Below are the code and all the weights of a small trained network. Each question names an input and a target symbol and asks about switching units off, where a switched-off unit gives its printed mean instead of its output.

import numpy as np


def w(rows, s, z=0):
    codes = np.array(rows[::2]) - 128.0
    scale = np.full(codes.shape[1], s)
    scale[-1] = z or s
    return codes * scale


def f(y):
    return y / 2 * (1 + np.tanh(0.7978845608 * (y + 0.044715 * y**3)))


def softmax(a):
    e = np.exp(a - a.max(-1, keepdims=True))
    return e / e.sum(-1, keepdims=True)


def log_softmax(a):
    a = a - a.max(-1, keepdims=True)
    return a - np.log(np.exp(a).sum(-1, keepdims=True))


def net(x, mask):
    ids = ['ΓΘΞΦαβεηλπτ'.index(c) for c in x.split()]
    T = len(ids)
    res = E[ids] + P[:T]
    q, k, v = (res @ M[0].T for M in (Q, K, V))
    z = softmax(np.where(np.tri(T) > 0, q @ k.T / 3**0.5, -1e9)) @ v
    res = res + np.where(mask[0], z, O[0][:, -1]) @ O[0][:, :-1]
    y = f(res @ A[0][:, :-1].T + A[0][:, -1])
    res = res + np.where(mask[1:13], y, B[0][:, -1]) @ B[0][:, :-1]
    return log_softmax(res[-1] @ U[:, :-1].T + U[:, -1])


Q, K, V, O, A, B = {}, {}, {}, {}, {}, {}
E = w([
[68,189,152,76],'Γ',
[37,131,129,108],'Θ',
[172,75,110,104],'Ξ',
[116,211,91,200],'Φ',
[123,89,128,116],'α',
[93,101,120,113],'β',
[182,83,116,106],'ε',
[138,112,125,123],'η',
[250,157,103,194],'λ',
[105,232,174,62],'π',
[151,103,158,128],'τ',
],0.02)
P = w([
[162,183,95,80],'0',
[77,104,124,200],'1',
[255,89,88,117],'2',
[156,170,111,68],'3',
[78,109,170,183],'4',
[224,95,59,134],'5',
[161,159,113,70],'6',
[75,121,190,179],'7',
[199,104,51,146],'8',
[167,145,114,85],'9',
[101,149,214,187],'10',
[169,106,46,145],'11',
[172,143,115,100],'12',
[59,114,224,155],'13',
],0.011)
Q[0] = w([
[236,54,2,81],'h1',
[96,33,141,167],'h1',
[138,171,116,65],'h1',
],0.0059)
K[0] = w([
[255,140,212,201],'h1',
[95,93,193,155],'h1',
[134,155,2,184],'h1',
],0.0038)
V[0] = w([
[136,170,201,223],'h1',
[205,128,21,12],'h1',
[2,141,7,118],'h1',
],0.0059)
O[0] = w([
[144,241,3,136,117],'h1',
[128,152,108,36,254],'h1',
[101,121,199,52,128],'h1',
],0.006,0.0026)
A[0] = w([
[162,52,175,68,119],'n1',
[83,168,142,91,246],'n2',
[176,89,238,184,157],'n3',
[148,218,176,233,135],'n4',
[164,160,141,159,252],'n5',
[201,10,118,124,126],'n6',
[180,206,64,138,78],'n7',
[163,220,149,136,24],'n8',
[131,41,30,165,80],'n9',
[127,218,162,62,226],'n10',
[147,45,107,254,218],'n11',
[27,94,91,228,139],'n12',
],0.0095,0.0045)
B[0] = w([
[120,95,153,120,159],'n1',
[120,108,106,220,222],'n2',
[57,204,75,135,148],'n3',
[38,7,136,43,185],'n4',
[136,79,179,162,189],'n5',
[12,178,95,73,191],'n6',
[134,63,110,133,184],'n7',
[110,110,22,90,168],'n8',
[161,227,130,100,157],'n9',
[147,107,102,175,254],'n10',
[81,254,190,175,187],'n11',
[219,200,123,111,161],'n12',
],0.0066,0.0086)
U = w([
[82,225,164,182,222],'Γ',
[1,131,190,133,100],'Θ',
[106,90,132,54,42],'Ξ',
[89,79,74,131,3],'Φ',
[142,94,183,91,111],'α',
[143,54,158,144,109],'β',
[119,124,143,53,28],'ε',
[204,96,199,145,141],'η',
[242,97,153,186,138],'λ',
[165,222,39,184,55],'π',
[166,76,195,127,136],'τ',
],0.0084,0.0047)

Each question gives the input, a string of symbols that net reads in full, and the target symbol t.
The units are the heads (3 rows each of Q, K, V and O) and the neurons (one row each of A and B). Each row of codes is followed by its name. A weight is (code - 128) times the scale printed after its matrix; where a second scale follows, it is the last column's (O, A, B and U).
mask holds one flag per unit, heads first, then neurons. A switched-off unit (its flag False) gives its mean, the last column of its rows in O or B, instead of its output. The means were averaged over made-up inputs and are rounded, as every weight is.
A unit's drop is (log p(t) with every unit on - log p(t) with that unit switched off) / (log p(t) with every unit on - log p(t) with every unit switched off).
The circuit of an input: a set's keep is (log p(t) with only the set's units on - log p(t) with every unit switched off) / (log p(t) with every unit on - log p(t) with every unit switched off). Starting from the 12 units with the biggest drops (on a tie, the unit counted first), units are removed one at a time, each time the one whose removal leaves the highest keep (on an exact tie, the one counted first), for as long as the keep stays at least 0.8.
circuit, biggest first: the units of the circuit, biggest drop first
most important unit: the unit with the biggest drop
k most important neurons: the k neurons with the biggest drops, biggest first
drop of u: that unit's drop, to one decimal
input Ξ η Φ Φ β, target Γ: most important unit : n4
input η τ Ξ Φ λ π π ε Φ Ξ ε Θ, target π: circuit, biggest first : (n4, n12)
input β λ Ξ, target π: 3 most important neurons : (n9, n4, n6)
input λ Φ Ξ β λ β, target π: circuit, biggest first : (h1, n9)
input π π Φ Ξ Θ, target Γ: circuit, biggest first : (n12, n4)
input α Γ τ Θ π π α Γ λ Γ τ, target Θ: 2 most important neurons : (n3, n4)
input Γ Θ Θ π α, target Γ: circuit, biggest first : (n4, n11, n7)
input Φ Ξ π Ξ α Θ α Ξ β τ ε, target Γ: circuit, biggest first : (n3, n4, n11)
input β Φ Θ τ ε Ξ λ π Θ π π α Φ ε, target Θ: 3 most important neurons : (n6, n3, n12)
input ε Φ π π Ξ π Φ α β Θ λ β, target π: 2 most important neurons : (n4, n9)
input Θ Γ λ Γ ε, target Γ: 2 most important neurons : (n11, n4)
input β Γ ε α τ Φ π λ π Γ λ τ, target Γ: drop of n7 : 0.0
input τ Φ π Γ Θ π Γ Γ Θ Γ λ η, target π: drop of n4 : 0.3
input Φ π η Ξ Φ α Ξ Ξ τ, target Γ: drop of n6 : 0.2
input π π β λ Γ Ξ, target π: drop of n4 : 0.3
input ε Φ α Γ λ Γ π, target π: most important unit : n10
